Here is a tiny trained network, its code and every weight. The questions are about switching its units off for an input and a target symbol, where a switched-off unit gives its printed mean instead of its output.

import numpy as np


def w(rows, s, z=0):
    codes = np.array(rows[::2]) - 128.0
    scale = np.full(codes.shape[1], s)
    scale[-1] = z or s
    return codes * scale


def f(y):
    return y / 2 * (1 + np.tanh(0.7978845608 * (y + 0.044715 * y**3)))


def softmax(a):
    e = np.exp(a - a.max(-1, keepdims=True))
    return e / e.sum(-1, keepdims=True)


def log_softmax(a):
    a = a - a.max(-1, keepdims=True)
    return a - np.log(np.exp(a).sum(-1, keepdims=True))


def net(x, mask):
    ids = ['ΓΔΞΣΦΩαβεζηθμπτψ'.index(c) for c in x.split()]
    T = len(ids)
    res = E[ids] + P[:T]
    u = 0
    for l in range(3):
        q, k, v = (res @ M[l].T for M in (Q, K, V))
        z = softmax(np.where(np.tri(T) > 0, q @ k.T / 2**0.5, -1e9)) @ v
        res = res + np.where(mask[u], z, O[l][:, -1]) @ O[l][:, :-1]
        u += 1
        y = f(res @ A[l][:, :-1].T + A[l][:, -1])
        res = res + np.where(mask[u : u + 4], y, B[l][:, -1]) @ B[l][:, :-1]
        u += 4
    return log_softmax(res[-1] @ U[:, :-1].T + U[:, -1])


Q, K, V, O, A, B = {}, {}, {}, {}, {}, {}
E = w([
[63,143,232,77,132,126,210,162,109,92,104,174],'Γ',
[128,232,179,191,121,74,129,86,140,151,189,115],'Δ',
[107,182,70,143,51,107,153,196,112,138,124,176],'Ξ',
[68,98,183,87,48,175,121,125,93,137,72,222],'Σ',
[123,124,186,150,127,96,218,93,133,36,125,221],'Φ',
[109,162,75,195,162,198,110,136,109,67,167,148],'Ω',
[195,154,128,110,104,121,96,169,124,169,224,134],'α',
[147,131,213,135,120,161,184,54,157,79,85,196],'β',
[74,170,158,59,148,113,170,109,144,54,98,215],'ε',
[120,191,211,83,108,113,86,174,182,58,76,178],'ζ',
[154,37,62,105,107,53,102,9,135,127,103,137],'η',
[183,65,160,211,159,74,158,156,79,203,152,138],'θ',
[159,146,135,169,77,170,191,122,89,182,92,67],'μ',
[242,116,60,139,144,177,192,190,168,102,152,115],'π',
[106,173,83,92,160,168,150,155,197,220,120,148],'τ',
[163,92,229,138,72,99,136,221,150,95,102,179],'ψ',
],0.014)
P = w([
[47,84,216,128,72,147,206,134,159,63,152,174],'0',
[71,126,199,140,79,152,186,134,119,78,141,179],'1',
[81,150,178,143,92,145,172,130,108,101,127,187],'2',
[98,165,156,153,98,137,156,136,107,115,120,182],'3',
[110,192,145,167,108,123,143,128,106,129,115,179],'4',
[124,203,126,177,107,122,128,129,96,137,111,176],'5',
[136,218,111,184,107,114,121,125,93,158,107,172],'6',
[148,241,89,188,114,100,129,118,104,169,119,163],'7',
[157,254,72,203,103,81,140,102,122,195,144,152],'8',
],0.0077)
Q[0] = w([
[101,36,85,25,178,185,71,157,131,141,176,2],'L0H0',
[133,140,169,106,116,162,164,152,148,117,131,230],'L0H0',
],0.0093)
K[0] = w([
[98,149,254,109,148,200,202,213,131,95,136,180],'L0H0',
[155,170,31,149,157,117,104,147,110,174,122,140],'L0H0',
],0.0089)
V[0] = w([
[140,175,42,199,86,109,148,208,82,100,216,105],'L0H0',
[120,128,114,171,175,126,174,118,143,254,233,58],'L0H0',
],0.0069)
O[0] = w([
[118,187,96,128,139,36,111,163,1,61,138,177,253],'L0H0',
[116,175,165,98,223,198,106,142,38,197,65,206,86],'L0H0',
],0.0073,0.003)
A[0] = w([
[91,180,115,79,147,169,93,147,48,131,81,166,169],'L0N0',
[170,155,173,93,132,153,8,195,111,132,185,135,69],'L0N1',
[199,1,112,123,57,95,77,71,130,187,142,118,243],'L0N2',
[146,149,59,193,26,175,91,154,201,227,196,81,252],'L0N3',
],0.0056,0.0018)
B[0] = w([
[159,189,175,179,174,138,144,150,138,94,204,148,253],'L0N0',
[139,90,98,104,147,101,202,2,126,166,181,214,144],'L0N1',
[130,32,155,179,166,119,55,88,74,66,41,123,169],'L0N2',
[166,142,141,99,110,200,24,194,33,83,155,160,212],'L0N3',
],0.0076,0.0046)
Q[1] = w([
[74,87,172,174,142,116,201,114,125,201,138,160],'L1H0',
[205,87,76,48,148,175,107,130,245,222,62,3],'L1H0',
],0.0061)
K[1] = w([
[74,158,190,119,118,164,206,189,156,207,140,123],'L1H0',
[23,1,221,36,96,109,154,81,202,55,80,161],'L1H0',
],0.0069)
V[1] = w([
[118,55,50,141,252,130,74,69,127,74,128,156],'L1H0',
[251,32,111,24,91,75,204,170,168,152,174,142],'L1H0',
],0.0047)
O[1] = w([
[107,2,59,108,136,145,129,113,106,183,219,160,100],'L1H0',
[218,119,161,54,173,114,184,172,114,72,144,156,2],'L1H0',
],0.008,0.0045)
A[1] = w([
[104,211,126,78,56,105,129,162,237,160,99,176,178],'L1N0',
[197,254,93,121,110,109,160,210,111,161,114,153,248],'L1N1',
[50,142,173,58,132,92,57,244,83,173,166,176,192],'L1N2',
[125,157,184,148,129,41,84,160,63,92,43,80,37],'L1N3',
],0.0057,0.0018)
B[1] = w([
[2,136,101,22,152,100,131,91,146,79,150,71,184],'L1N0',
[101,28,87,98,243,213,80,132,65,77,88,98,248],'L1N1',
[144,146,82,159,127,123,145,44,190,42,74,237,179],'L1N2',
[172,148,135,148,121,60,139,101,65,152,59,72,174],'L1N3',
],0.0063,0.011)
Q[2] = w([
[192,65,190,167,155,6,118,124,207,223,141,3],'L2H0',
[181,169,85,58,64,110,161,140,216,230,235,74],'L2H0',
],0.0063)
K[2] = w([
[139,211,254,120,40,130,229,233,154,120,127,155],'L2H0',
[81,89,222,90,29,103,229,124,227,33,132,156],'L2H0',
],0.0059)
V[2] = w([
[186,104,96,219,106,238,149,254,72,173,125,84],'L2H0',
[200,113,235,177,78,46,164,85,103,148,100,121],'L2H0',
],0.0056)
O[2] = w([
[117,237,96,123,79,134,162,242,158,111,105,122,122],'L2H0',
[18,55,168,203,255,146,151,172,76,99,119,145,1],'L2H0',
],0.0077,0.0056)
A[2] = w([
[96,84,110,255,251,218,181,174,169,115,194,153,201],'L2N0',
[44,138,142,136,113,25,171,128,236,104,199,212,53],'L2N1',
[204,36,37,145,136,158,92,76,86,202,131,93,253],'L2N2',
[101,140,207,175,197,140,120,193,67,153,37,150,132],'L2N3',
],0.0054,0.0014)
B[2] = w([
[204,69,44,204,154,125,190,123,172,171,45,78,222],'L2N0',
[127,126,62,121,107,111,175,158,138,168,255,96,188],'L2N1',
[112,254,190,109,104,89,195,170,92,130,102,102,246],'L2N2',
[93,85,135,84,132,106,66,155,176,230,195,163,253],'L2N3',
],0.0068,0.0051)
U = w([
[69,122,125,100,183,152,171,124,122,113,173,62,85],'Γ',
[36,108,186,167,142,137,49,25,101,186,132,179,21],'Δ',
[115,94,93,145,105,63,137,71,74,86,1,83,147],'Ξ',
[86,57,115,112,93,207,68,174,116,75,110,170,6],'Σ',
[176,113,82,154,176,89,208,121,131,119,158,57,4],'Φ',
[99,171,89,233,43,91,151,130,175,108,202,152,189],'Ω',
[199,100,196,101,176,149,101,127,56,106,214,218,153],'α',
[156,112,128,205,152,205,123,93,187,95,80,81,76],'β',
[110,53,75,73,143,114,68,123,136,157,217,103,147],'ε',
[167,133,198,155,164,125,6,142,169,72,204,29,110],'ζ',
[123,114,161,139,103,198,171,110,47,146,132,95,68],'η',
[96,88,51,115,177,115,168,147,151,196,81,206,130],'θ',
[12,182,182,92,132,147,154,213,107,168,92,84,247],'μ',
[208,149,147,127,99,116,161,240,179,64,85,146,89],'π',
[170,157,141,97,117,177,139,43,239,180,60,139,237],'τ',
[176,100,152,171,153,49,48,196,168,110,152,102,116],'ψ',
],0.0054,0.0023)

Each question gives the input, a string of symbols that net reads in full, and the target symbol t.
The units are the heads (2 rows each of Q, K, V and O) and the neurons (one row each of A and B). Each row of codes is followed by its name. A weight is (code - 128) times the scale printed after its matrix; where a second scale follows, it is the last column's (O, A, B and U).
mask holds one flag per unit, layer by layer, with each layer's heads first. A switched-off unit (its flag False) gives its mean, the last column of its rows in O or B, instead of its output. The means were averaged over made-up inputs and are rounded, as every weight is.
A unit's drop is (log p(t) with every unit on - log p(t) with that unit switched off) / (log p(t) with every unit on - log p(t) with every unit switched off).
The circuit of an input: a set's keep is (log p(t) with only the set's units on - log p(t) with every unit switched off) / (log p(t) with every unit on - log p(t) with every unit switched off). Starting from the 12 units with the biggest drops (on a tie, the unit counted first), units are removed one at a time, each time the one whose removal leaves the highest keep (on an exact tie, the one counted first), for as long as the keep stays at least 0.8.
circuit, biggest first: the units of the circuit, biggest drop first
unit that matters most: the unit with the biggest drop
k most important neurons: the k neurons with the biggest drops, biggest first
input τ ζ Ω ψ Φ Σ θ Ω β, target Ω: unit that matters most -> L1H0
input Γ Δ Ξ μ Ω Ξ Σ, target Ξ: circuit, biggest first -> L0H0, L1N3, L1N2
input η Ω Δ θ μ μ Φ Φ, target Ω: 3 most important neurons -> L1N1, L2N1, L0N3
input Ω Ω Ξ Ω μ Ω τ Ξ, target Ξ: circuit, biggest first -> L1N1, L0H0, L1H0, L1N3
input μ η Δ Σ π Φ, target Ω: circuit, biggest first -> L0H0, L1N1
input τ τ Σ α ψ α ε, target α: circuit, biggest first -> L0H0, L0N0, L0N1, L1H0
input μ ε ζ μ Σ η Ξ π Δ, target ζ: circuit, biggest first -> L0H0, L0N3
input θ μ τ Φ, target τ: circuit, biggest first -> L1N1, L2H0, L0H0, L0N2
input τ Ω Ξ β, target Ξ: 2 most important neurons -> L1N3, L1N1
input τ Σ α Ξ η ε Ξ Σ Σ, target Δ: 2 most important neurons -> L0N2, L1N1
input Ξ Γ θ α ζ ζ, target α: circuit, biggest first -> L0H0, L0N1, L0N0, L1H0
input Δ α α Σ Δ μ ζ τ β, target τ: circuit, biggest first -> L2H0, L1N1, L0H0
input α β π Ω, target Ω: 2 most important neurons -> L0N0, L1N1
input Δ μ τ μ ψ Σ θ θ, target θ: 3 most important neurons -> L2N0, L2N3, L1N0
input τ μ Γ θ Δ Ξ ε, target Ξ: unit that matters most -> L1N1
input Γ Φ μ Ω Ω θ ζ ζ, target θ: 2 most important neurons -> L1N1, L2N0
input α Σ Σ, target α: circuit, biggest first -> L1H0, L0H0, L0N0, L0N1
input μ ε μ Δ, target Δ: circuit, biggest first -> L0H0, L1H0, L2H0
input ψ Ω θ ζ ε, target θ: 3 most important neurons -> L1N1, L2N0, L2N3
input α Φ Ξ Ξ Φ, target Ξ: 2 most important neurons -> L1N3, L1N1
input τ Ξ η ζ, target ε: 3 most important neurons -> L0N2, L0N0, L2N1
input Σ η Ω, target β: unit that matters most -> L0N2
input μ Δ μ Φ Ξ ε Ξ ζ, target Ξ: circuit, biggest first -> L0H0, L1N3, L1H0
input τ θ Ξ ψ, target Ξ: 2 most important neurons -> L1N1, L1N3
input β η Δ Ω μ Ξ π, target Φ: 2 most important neurons -> L0N2, L2N0
input η Σ ζ, target ε: 2 most important neurons -> L0N2, L2N1
input Δ Ξ ζ Γ, target Ξ: most important neuron -> L1N1
input η μ ψ θ, target ψ: 2 most important neurons -> L2N3, L0N2
input Σ Ω β, target Ω: 2 most important neurons -> L1N1, L2N1
